How the elements are linked:
J546: τ>J129, ψ>J702, ζ>J815, χ>J910, σ>J344, λ>J216
J815: τ>J92, ψ>J260, ζ>J696, χ>J702, σ>J185, λ>J546
J246: τ>J608, ψ>J317, ζ>J713, χ>J217, σ>J787, λ>J430
J592: τ>J361, ψ>J325, ζ>J858, χ>J971, σ>J577, λ>J713
J291: τ>J732, ψ>J771, ζ>J128, χ>J777, σ>J246, λ>J623
J430: τ>J100, ψ>J217, ζ>J246, χ>J128, σ>J206, λ>J687
J626: τ>J174, ψ>none, ζ>J199, χ>none, σ>J23, λ>J398
J387: τ>J536, ψ>J22, ζ>J910, χ>J347, σ>J815, λ>J823
J260: τ>J546, ψ>J763, ζ>J281, χ>J675, σ>J887, λ>J702
J817: τ>J777, ψ>J783, ζ>J745, χ>J633, σ>J992, λ>J29
J580: τ>J193, ψ>J673, ζ>J347, χ>J176, σ>J910, λ>J210
J87: τ>J128, ψ>J542, ζ>J992, χ>J745, σ>J325, λ>J888
J869: τ>J130, ψ>J696, ζ>J344, χ>J815, σ>J570, λ>J257
J402: τ>J22, ψ>J45, ζ>J469, χ>J23, σ>J239, λ>J693
J23: τ>J150, ψ>none, ζ>J45, χ>none, σ>J917, λ>J845
J675: τ>J910, ψ>J469, ζ>J763, χ>J402, σ>J210, λ>J273
J347: τ>J887, ψ>J150, ζ>J22, χ>J673, σ>J702, λ>J580
J150: τ>J580, ψ>J845, ζ>J693, χ>J808, σ>J675, λ>J673
J923: τ>none, ψ>J206, ζ>J689, χ>J361, σ>none, λ>J468
J910: τ>J392, ψ>J273, ζ>J702, χ>J22, σ>J696, λ>J387
J696: τ>J257, ψ>J281, ζ>J193, χ>J260, σ>J536, λ>J815
J216: τ>J724, ψ>J910, ζ>J546, χ>J387, σ>J869, λ>J392
J418: τ>J325, ψ>J36, ζ>J29, χ>J130, σ>J888, λ>J790
J317: τ>J430, ψ>J992, ζ>J971, χ>J87, σ>J858, λ>J217
J777: τ>J858, ψ>J29, ζ>J771, χ>J418, σ>J217, λ>J380
J174: τ>J763, ψ>J398, ζ>J453, χ>J864, σ>J150, λ>J917
J689: τ>none, ψ>J787, ζ>J215, χ>J206, σ>none, λ>J923
J864: τ>J469, ψ>none, ζ>J398, χ>none, σ>J808, λ>J644
J453: τ>J239, ψ>J626, ζ>J808, χ>J398, σ>J693, λ>J174
J193: τ>J869, ψ>J210, ζ>J887, χ>J281, σ>J392, λ>J696
J771: τ>J623, ψ>J817, ζ>J888, χ>J29, σ>J317, λ>J777
J92: τ>J138, ψ>J546, ζ>J257, χ>J216, σ>J633, λ>J129
J787: τ>J923, ψ>J858, ζ>J732, χ>J592, σ>J100, λ>J206
J888: τ>J291, ψ>J745, ζ>J87, χ>J817, σ>J971, λ>J771
J217: τ>J687, ψ>J87, ζ>J317, χ>J888, σ>J592, λ>J128
J185: τ>J633, ψ>J887, ζ>J536, χ>J193, σ>J129, λ>J344
J469: τ>J273, ψ>J644, ζ>J917, χ>J45, σ>J176, λ>J402
J239: τ>J260, ψ>J174, ζ>J176, χ>J917, σ>J347, λ>J763
J713: τ>J55, ψ>J971, ζ>J592, χ>J317, σ>J732, λ>J246
J36: τ>J790, ψ>J869, ζ>J633, χ>J257, σ>J745, λ>J130
J199: τ>J453, ψ>none, ζ>none, χ>none, σ>J45, λ>J626
J398: τ>J917, ψ>none, ζ>J626, χ>none, σ>J845, λ>J864
J176: τ>J281, ψ>J453, ζ>J673, χ>J174, σ>J22, λ>J239
J361: τ>J725, ψ>J713, ζ>J206, χ>J246, σ>J215, λ>J55
J206: τ>J468, ψ>J592, ζ>J787, χ>J713, σ>J276, λ>J361
J210: τ>J696, ψ>J176, ζ>J580, χ>J239, σ>J387, λ>J281
J633: τ>J418, ψ>J344, ζ>J783, χ>J869, σ>J542, λ>J36
J215: τ>none, ψ>J732, ζ>J276, χ>J787, σ>none, λ>J689
J887: τ>J344, ψ>J580, ζ>J823, χ>J210, σ>J216, λ>J193
J687: τ>J276, ψ>J128, ζ>J430, χ>J291, σ>J361, λ>J577
J858: τ>J206, ψ>J380, ζ>J623, χ>J325, σ>J687, λ>J592
J536: τ>J783, ψ>J823, ζ>J392, χ>J887, σ>J92, λ>J185
J29: τ>J380, ψ>J633, ζ>J817, χ>J36, σ>J87, λ>J418
J702: τ>J216, ψ>J675, ζ>J260, χ>J273, σ>J193, λ>J910
J542: τ>J888, ψ>J724, ζ>J138, χ>J570, σ>J790, λ>J745
J808: τ>J176, ψ>J199, ζ>J845, χ>J626, σ>J402, λ>J453
J380: τ>J592, ψ>J418, ζ>J777, χ>J790, σ>J128, λ>J325
J673: τ>J210, ψ>J808, ζ>J150, χ>J453, σ>J273, λ>J176
J129: τ>J542, ψ>J216, ζ>J92, χ>J392, σ>J36, λ>J724
J325: τ>J713, ψ>J790, ζ>J380, χ>J41, σ>J291, λ>J971
J917: τ>J675, ψ>J864, ζ>J174, χ>J644, σ>J673, λ>J469
J763: τ>J702, ψ>J917, ζ>J239, χ>J469, σ>J580, λ>J675
J443: τ>J992, ψ>J92, ζ>J130, χ>J129, σ>J29, λ>J138
J724: τ>J745, ψ>J392, ζ>J129, χ>J536, σ>J130, λ>J570
J790: τ>J971, ψ>J130, ζ>J418, χ>J443, σ>J771, λ>J41
J344: τ>J36, ψ>J193, ζ>J185, χ>J696, σ>J724, λ>J869
J257: τ>J443, ψ>J815, ζ>J869, χ>J546, σ>J783, λ>J92
J623: τ>J787, ψ>J777, ζ>J291, χ>J380, σ>J430, λ>J858
J745: τ>J771, ψ>J570, ζ>J542, χ>J783, σ>J41, λ>J817
J644: τ>J402, ψ>none, ζ>J864, χ>none, σ>J453, λ>J45
J845: τ>J673, ψ>none, ζ>J23, χ>J199, σ>J469, λ>J808
J468: τ>none, ψ>J361, ζ>J923, χ>J55, σ>none, λ>J725
J992: τ>J217, ψ>J138, ζ>J41, χ>J542, σ>J380, λ>J87
J392: τ>J570, ψ>J387, ζ>J216, χ>J823, σ>J257, λ>J536
J55: τ>none, ψ>J246, ζ>J361, χ>J430, σ>J689, λ>J608
J971: τ>J246, ψ>J41, ζ>J325, χ>J992, σ>J623, λ>J317
J725: τ>none, ψ>J55, ζ>J468, χ>J608, σ>none, λ>none
J45: τ>J693, ψ>none, ζ>J644, χ>none, σ>J174, λ>J23
J41: τ>J317, ψ>J443, ζ>J790, χ>J138, σ>J777, λ>J992
J693: τ>J347, ψ>J23, ζ>J402, χ>J845, σ>J763, λ>J150
J732: τ>J689, ψ>J623, ζ>J577, χ>J858, σ>J608, λ>J787
J100: τ>none, ψ>J687, ζ>J608, χ>J577, σ>J468, λ>J276
J577: τ>J215, ψ>J291, ζ>J687, χ>J623, σ>J55, λ>J732
J128: τ>J577, ψ>J888, ζ>J217, χ>J771, σ>J713, λ>J291
J130: τ>J41, ψ>J257, ζ>J36, χ>J92, σ>J817, λ>J443
J570: τ>J817, ψ>J536, ζ>J724, χ>J185, σ>J443, λ>J783
J276: τ>none, ψ>J577, ζ>J100, χ>J732, σ>J725, λ>J215
J783: τ>J29, ψ>J185, ζ>J570, χ>J344, σ>J138, λ>J633
J608: τ>none, ψ>J430, ζ>J55, χ>J687, σ>J923, λ>J100
J273: τ>J387, ψ>J402, ζ>J675, χ>J693, σ>J281, λ>J22
J281: τ>J815, ψ>J239, ζ>J210, χ>J763, σ>J823, λ>J260
J138: τ>J87, ψ>J129, ζ>J443, χ>J724, σ>J418, λ>J542
J22: τ>J823, ψ>J693, ζ>J273, χ>J150, σ>J260, λ>J347
J823: τ>J185, ψ>J347, ζ>J387, χ>J580, σ>J546, λ>J887

The rows follow the links: the fewer symbols apart two elements are, the more alike their rows tend to be.

Each row is also shifted at random along 2 hidden directions that mean nothing.

Rows in random order:
Each row stands for one element.
v1:  -11    46  -103    57    -8  -105   -45    -9    24    29     3   -38    57  -127   -33   -57    75     7   -22  -130   -96   -44   -80   -94    46    -4    39   -16
v2: -130   -42    79   -27   -16    92     4   -22   -13   -25    -3   -17   -48   103    23    58   -58   -28    34   106    80    32    63   -40     7    37   -36    14
v3:   91    34   -81    36   -12   -91   -35   -18    13    24    -5   -45    50  -102    -9   -59    71    13   -17  -101   -98   -40   -79  -102    48    -1    37    -6
v4: -335   -25    65   -50     6    50    39     4   -20   -17   -14    25   -26    69    40    13   -31    10    12    74    30    24    36    63   -34    -7   -14    16
v5: -281   -26    19    63   -43    87   -84   -51    22   -16    25   -78   -47    56   -57    94   -55   -79    46    50   107    12    55  -213    81    94   -50   -12
v6: -166   -28    77   -62    39    73    74    52   -22   -20     2    93   -43    95    21    33   -67    17    -7    93    76    41    75   231   -92   -42   -22     9
v7:  275    20   -51    75    23    17   -31    46    40     7    50    52   -13   -28  -121    64   -53   -39   -24   -42    88     3    42    97   -25    -2   -20   -41
v8: -103    54  -121    70     1  -115   -47     4    32    33    14   -25    63  -144   -55   -57    75     8   -34  -149   -94   -47   -85   -63    39   -11    41   -25
v9: -135   -39    93   -70     3    74    50     0   -31   -24   -18    23   -37   105    65    23   -43     8    21   111    47    36    51    64   -36    -2   -22    26
v10:   -5   -49   113   -75    -1    95    49    -7   -34   -29   -19    15   -52   130    68    37   -54     3    29   134    66    43    64    50   -33     7   -31    28
v11:  -45    51  -125   101    -8   -90   -76    -1    45    31    26   -37    49  -135   -94   -20    50   -20   -25  -145   -48   -45   -64  -103    57    13    22   -35
v12: -128    56   -91    -3    33  -135    30    43     3    33   -11    43    75  -133     5  -104    87    61   -54  -129  -137   -40   -95   116   -34   -76    63    -7
v13: -152   -44    86   -38   -24    85     4   -36   -23   -25   -13   -32   -45   104    48    42   -40   -20    41   109    60    29    51   -77    15    40   -33    21
v14:  -92   -16     3    71   -15    83   -63   -13    31   -12    41   -23   -49    42   -96   107   -77   -76    21    34   135    18    71   -80    35    63   -49   -26
v15: -171   -26    17    67   -34    92   -76   -37    27   -15    33   -57   -49    58   -72   103   -69   -82    37    49   124    17    65  -165    62    83   -53   -16
v16: -148   -34    82   -56    18    79    54    19   -23   -23    -3    51   -44    99    34    36   -59     5    13   102    72    37    66   126   -57   -14   -25    15
v17:  197    37   -68    16    17   -87     8    28    10    22     0    26    45   -94   -15   -58    50    31   -35   -93   -79   -27   -58    66   -18   -43    36   -11
v18: -345   -33    38    33   -51    78   -68   -63     8   -17     6   -92   -40    66   -12    69   -39   -64    49    63    75    13    41  -231    81    89   -40     4
v19:   57    51  -107    66    16   -87   -29    29    33    30    23    17    47  -118   -73   -30    38     6   -39  -127   -49   -34   -53    30     4   -22    28   -30
v20:  244    -5   -12    74     5    70   -46    21    39    -5    52    24   -42    25  -117   102   -84   -65     4    11   136    19    75    25    -1    34   -43   -35
v21: -225   -19    45   -12    28    72    33    39     1   -13    19    71   -40    66   -30    58   -74   -13    -4    62    98    31    74   159   -64   -16   -31    -7
v22:  -12    45  -111    82   -17   -96   -70   -20    34    30    14   -60    52  -132   -58   -38    66   -11   -17  -133   -77   -47   -76  -148    68    16    31   -26
v23:  126   -15    10    57     3    91   -38    15    30   -13    46    22   -51    50  -101   109   -91   -67    11    39   148    29    87    23    -7    36   -51   -28
v24: -165    -9   -15    93   -21    74   -81   -17    41    -8    45   -32   -42    22  -111   106   -72   -83    20    10   127    12    61  -116    51    69   -48   -31
v25: -126    29   -77   105    21     6   -51    46    54    13    61    48    -8   -52  -153    72   -50   -54   -29   -68    95    -4    36    77   -10     4   -23   -50
v26:  -27   -54   106   -56   -22    98    17   -37   -29   -29   -19   -31   -51   126    66    45   -48   -15    47   133    63    39    59   -65    10    39   -35    29
v27: -362   -32    60   -33   -13    49    11   -23   -18   -16   -14   -20   -27    69    41    16   -22    -5    26    70    29    20    28   -37     5    20   -17    18
v28: -220   -23    53   -15    14    75    25    27    -3   -18    15    47   -42    76   -15    56   -67   -18     7    72    93    32    68   106   -44    -2   -32    -1
v29: -227   -38    70   -21   -19    81    -2   -25   -14   -21    -5   -23   -43    90    24    48   -45   -26    33    91    67    27    51   -58    14    38   -32    13
v30:  -12    46  -123   113   -23   -76   -97   -24    48    28    29   -67    42  -130   -95    -4    46   -37   -14  -135   -38   -45   -60  -179    84    36    17   -37
v31:   95    32   -47   -21     9   -97    23     8   -10    20   -23     4    55   -82    39   -89    79    50   -24   -76  -122   -29   -78    24    -7   -44    46     8
v32: -181   -37    85   -63     8    70    48     5   -27   -22   -13    30   -37    98    48    25   -44     8    15   101    50    33    52    81   -42    -7   -21    21
v33:   39    38   -77    69    58   -14     8    93    45    16    58   121     0   -61  -139    44   -50   -11   -56   -78    76     0    36   258   -81   -55    -5   -49
v34:  279    26   -68    51   -11   -58   -44   -14    20    17     7   -37    35   -77   -36   -23    41    -6   -11   -82   -48   -28   -49   -98    45    14    17   -14
v35:  -80   -19    48   -18    42    81    48    60     2   -16    26   103   -49    78   -44    69   -90   -12   -12    71   119    41    90   236   -89   -32   -33   -11
v36:  318    35   -51    -7    36   -76    37    50     2    17    -1    63    40   -73    -7   -54    39    43   -42   -73   -65   -17   -43   155   -52   -63    36    -7
v37:   10    50  -113    74     7   -93   -42    18    35    29    22    -3    51  -129   -73   -33    49    -3   -37  -134   -58   -41   -59   -16    22   -14    30   -31
v38:  134    28   -97   128   -29   -18  -110   -27    56    17    46   -67    11   -79  -127    50     0   -72     2   -89    37   -30   -13  -191    88    64   -11   -41
v39:  -49   -47    90   -29   -21   105     1   -29   -16   -28    -3   -20   -58   118    28    64   -61   -30    41   120    91    36    73   -55     9    44   -42    15
v40:   74    52   -99    40    34   -95     3    51    25    30    18    55    50  -119   -59   -46    41    26   -51  -123   -59   -32   -54   126   -31   -56    36   -29
v41: -276   -33    68   -35   -10    64    18   -14   -18   -20    -8    -4   -35    80    34    30   -35   -10    23    83    49    25    42    -8    -6    20   -25    15
v42:  131    41   -99    85     1   -58   -56    10    42    24    30   -10    31  -103   -94     2    23   -22   -22  -110   -13   -31   -36   -43    30     7    11   -34
v43:   25    47   -98    83    44   -42   -15    73    47    22    54    82    15   -92  -135    27   -22   -15   -52  -106    40   -14     6   172   -47   -40     6   -50
v44:  296   -58   134   -79    23   139    75    28   -33   -37    -1    75   -77   168    39    75  -106    -5    23   167   133    64   117   183   -86   -13   -48    18
v45:   -7   -37    71    -6     0   105     2     3    -2   -25    17    18   -60   103   -18    84   -84   -39    23   100   123    40    89    32   -20    28   -47     0
v46:    8    -5     7    34    36    69    12    61    25    -8    47    92   -43    39   -98    86   -93   -31   -19    26   137    32    88   197   -69   -18   -37   -31
v47:    5    28   -66    83    35     8   -23    64    48    11    60    81   -11   -43  -140    66   -58   -36   -35   -59    96     2    47   158   -43   -21   -20   -48
v48:   37    37   -80    32   -11  -102   -28   -15    10    25   -10   -41    56  -108    -1   -67    81    20   -17  -104  -112   -42   -84   -91    42    -8    40    -5
v49:  -31    50  -120   111     7   -61   -68    24    53    26    47     6    30  -117  -132    16    11   -33   -33  -128     7   -32   -26   -18    25     7     9   -47
v50:  -60    40   -71     1     3  -116     5     2    -3    27   -21   -13    65  -106    26   -97    92    45   -27  -104  -135   -39   -94   -17    13   -36    54     2
v51:   72   -31    52    13     7   109    -3    15    11   -21    29    35   -62    89   -52    97   -95   -45    15    83   144    37    96    59   -24    25   -50   -11
v52:  309    23   -46    14   -10   -65   -18   -15     5    15   -11   -33    35   -66    11   -47    56    16    -8   -65   -76   -27   -57   -73    31    -3    29    -2
v53: -174   -32    65   -22     6    83    22     9    -8   -21     8    29   -49    90    -2    60   -66   -20    14    85    92    34    72    65   -31     9   -34     5
v54:  -96   -48   102   -60   -14    86    28   -25   -32   -26   -20   -15   -44   115    69    29   -41    -5    36   119    49    35    50   -25    -5    24   -27    28
v55:  -13   -59   103   -29   -47   113   -25   -69   -22   -32   -16   -78   -58   131    54    64   -52   -42    64   136    79    33    61  -190    57    78   -46    28
v56:  -40   -33    75   -27    13    99    33    23    -8   -24    14    53   -57   103    -9    69   -83   -19    13   101   113    42    87   117   -51     1   -40     0
v57:  -68    49   -84     4    21  -125    18    27     3    30   -10    22    67  -123     7   -94    85    51   -42  -120  -130   -42   -92    63   -14   -57    58    -6
v58: -236   -28    46     9   -10    80   -14    -7     6   -18    16    -6   -47    73   -25    70   -60   -38    22    69    98    24    64   -20     4    33   -38    -2
v59: -465    -4    -9    53    -4    49   -38     2    24    -5    32    -1   -28    16   -75    70   -52   -49     8    11    90    12    47   -24    14    32   -29   -21
v60:  111   -27    75   -40    50   101    73    73    -6   -21    24   130   -59   105   -28    76  -106    -2   -13    99   139    53   109   301  -117   -44   -41    -5
v61:   69    42   -99    63    -9   -90   -47    -8    26    25     8   -35    51  -115   -44   -42    62     2   -20  -118   -73   -39   -70   -91    47     5    29   -19
v62:   58   -53   111   -66     6   110    48     3   -28   -30    -9    33   -60   134    47    54   -73    -8    27   140    93    49    83    82   -45     7   -39    22
v63:  359    32   -59    36    42   -34    17    67    25    17    33    88    15   -60   -80     6   -15     8   -46   -68    19    -7     4   193   -62   -51     8   -29
v64:   -8    36   -83    35   -20  -102   -43   -31    10    24   -13   -64    59  -110     4   -71    89    15   -10  -106  -118   -45   -93  -150    63     6    41    -4
v65:   82    37   -97   110     4   -28   -72    18    52    20    49     0    13   -86  -131    42   -12   -45   -21   -98    39   -22    -4   -33    28    17    -4   -45
v66:  129    31   -79    94    18    -9   -45    38    49    14    52    35     0   -64  -134    51   -33   -41   -27   -77    65   -10    19    54    -6     1   -11   -46
v67:  -70    37   -84    39   -29  -107   -52   -42    12    25   -16   -83    60  -116    11   -75    94    12    -6  -111  -128   -49  -100  -191    80    15    43    -3
v68:   61    45   -68   -15    35  -112    42    45    -1    25   -10    54    61  -105    11   -91    70    60   -49  -104  -115   -30   -74   144   -47   -79    52    -4
v69: -217   -12    -2    73   -20    75   -64   -14    30   -10    39   -25   -41    35   -90    97   -67   -73    20    27   124    14    61   -89    39    61   -46   -24
v70:  -38   -52   102   -44   -24   103     7   -36   -23   -30   -11   -31   -53   125    49    52   -54   -24    45   128    76    35    64   -73    13    44   -40    25
v71:  -64     5   -40   105   -10    56   -78     1    49    -1    57   -12   -31    -2  -133   101   -66   -77     7   -16   126     7    57   -65    34    54   -42   -40
v72: -343   -22    45   -12    10    58    17    15    -3   -16    10    33   -35    61    -8    45   -52   -11     5    59    71    26    52    70   -29     1   -26    -1
v73: -130   -41    88   -42   -13    87    14   -21   -21   -24    -9   -11   -46   106    39    47   -52   -18    32   110    68    34    59   -24    -4    29   -33    19
v74:  193    17   -39     4   -27   -76   -28   -43    -3    14   -26   -72    44   -68    39   -68    78    16     5   -59  -107   -33   -77  -160    60    13    34    13
v75: -179    59  -148   131   -19   -96  -106   -16    57    33    37   -61    51  -157  -118   -10    55   -39   -21  -166   -46   -53   -70  -171    84    32    21   -45
v76: -455    77  -134     8    55  -183    44    71    12    45    -6    80    98  -188   -13  -132   109    83   -80  -186  -170   -55  -117   204   -61  -112    81   -18
v77:   52    36   -93    60   -23   -93   -58   -28    23    25    -1   -66    53  -113   -25   -51    73    -3    -8  -112   -92   -43   -84  -158    69    17    34   -11
v78:  218    37   -58   -12    37   -93    42    50     1    23    -4    63    49   -88     3   -72    51    53   -46   -85   -87   -23   -54   161   -54   -73    43    -8
v79:  208    23   -57    27   -26   -72   -41   -40     7    18   -14   -70    43   -79    12   -54    72     5     0   -75   -92   -35   -73  -163    65    21    30     2
v80: -129    19   -58    98    17    29   -47    40    50     7    58    42   -19   -28  -143    84   -63   -55   -21   -42   110     6    49    65   -13    12   -28   -48
v81:  -74     2   -32   100    -9    63   -73    -1    46    -4    53   -10   -34     6  -128   104   -69   -77     7    -6   129     8    62   -65    35    54   -43   -38
v82:    4   -39   113  -100    47    85   108    57   -35   -25    -9   116   -49   125    57    27   -72    34    -3   127    76    52    84   284  -123   -57   -24    21
v83:  414    19   -25   -26    18   -62    34    21   -11    13   -14    26    35   -45    29   -60    44    41   -26   -44   -73   -17   -42    80   -27   -44    33     4
v84: -337    -6   -27    93   -21    59   -81   -16    42    -5    46   -37   -34     8  -110    95   -60   -79    17    -3   113     6    50  -121    53    68   -42   -31
v85: -343   -22    41     1    -3    64    -2    -1     0   -14    11     8   -35    63   -15    54   -52   -26    15    57    77    24    52     8    -5    17   -28    -1
v86: -235    61  -105     8    29  -150    23    40     9    37    -8    37    80  -150    -2  -108    98    63   -56  -148  -150   -49  -103   103   -26   -75    66   -10
v87:  363    27   -60    56    21   -21   -19    40    32    12    34    40     9   -54   -87    21   -16   -16   -28   -62    31    -8     7    82   -17   -17    -2   -31
v88:  203    39   -88    69    18   -50   -28    35    36    21    32    31    26   -89   -90     2     8    -8   -35   -97    -1   -23   -19    55    -7   -19    11   -35
v89:  121    19   -58    92    17    20   -44    40    47     8    57    40   -15   -32  -137    73   -57   -48   -23   -48    97     1    41    65   -10     8   -25   -44
v90:  151    38   -89    66    -6   -75   -51    -7    29    24    14   -33    40  -101   -52   -25    46    -6   -19  -107   -54   -37   -56   -83    44     6    23   -22

Some elements, each with its row:
J361 v55
J380 v21
J790 v51
J206 v70
J210 v61
J992 v60
J239 v52
J257 v66
J273 v1
J174 v64
J398 v31
J542 v46
J626 v50
J347 v36
J689 v4
J845 v86
J687 v16
J193 v30
J281 v22
J673 v83
J592 v6
J693 v79
J291 v85
J745 v24
J771 v5
J100 v32
J675 v77
J36 v80

Row, symbols taken left to right, then the row they reach:
v88 χ σ: v75
v63 ζ σ: v65
v89 ζ χ: v87
v37 ψ τ: v19
v42 τ σ: v20
v71 σ ψ: v25
v14 σ τ: v44
v34 ψ σ: v8
v12 τ τ χ: v78
v84 τ ψ: v69
v53 χ σ: v28
v17 λ τ: v11
v72 ζ χ: v45
v15 λ λ: v35
v56 λ: v58
v49 σ: v7
v90 χ ψ: v48
v81 τ τ χ: v59
v33 σ ψ: v43
v3 ζ χ: v57
v23 λ χ χ: v38

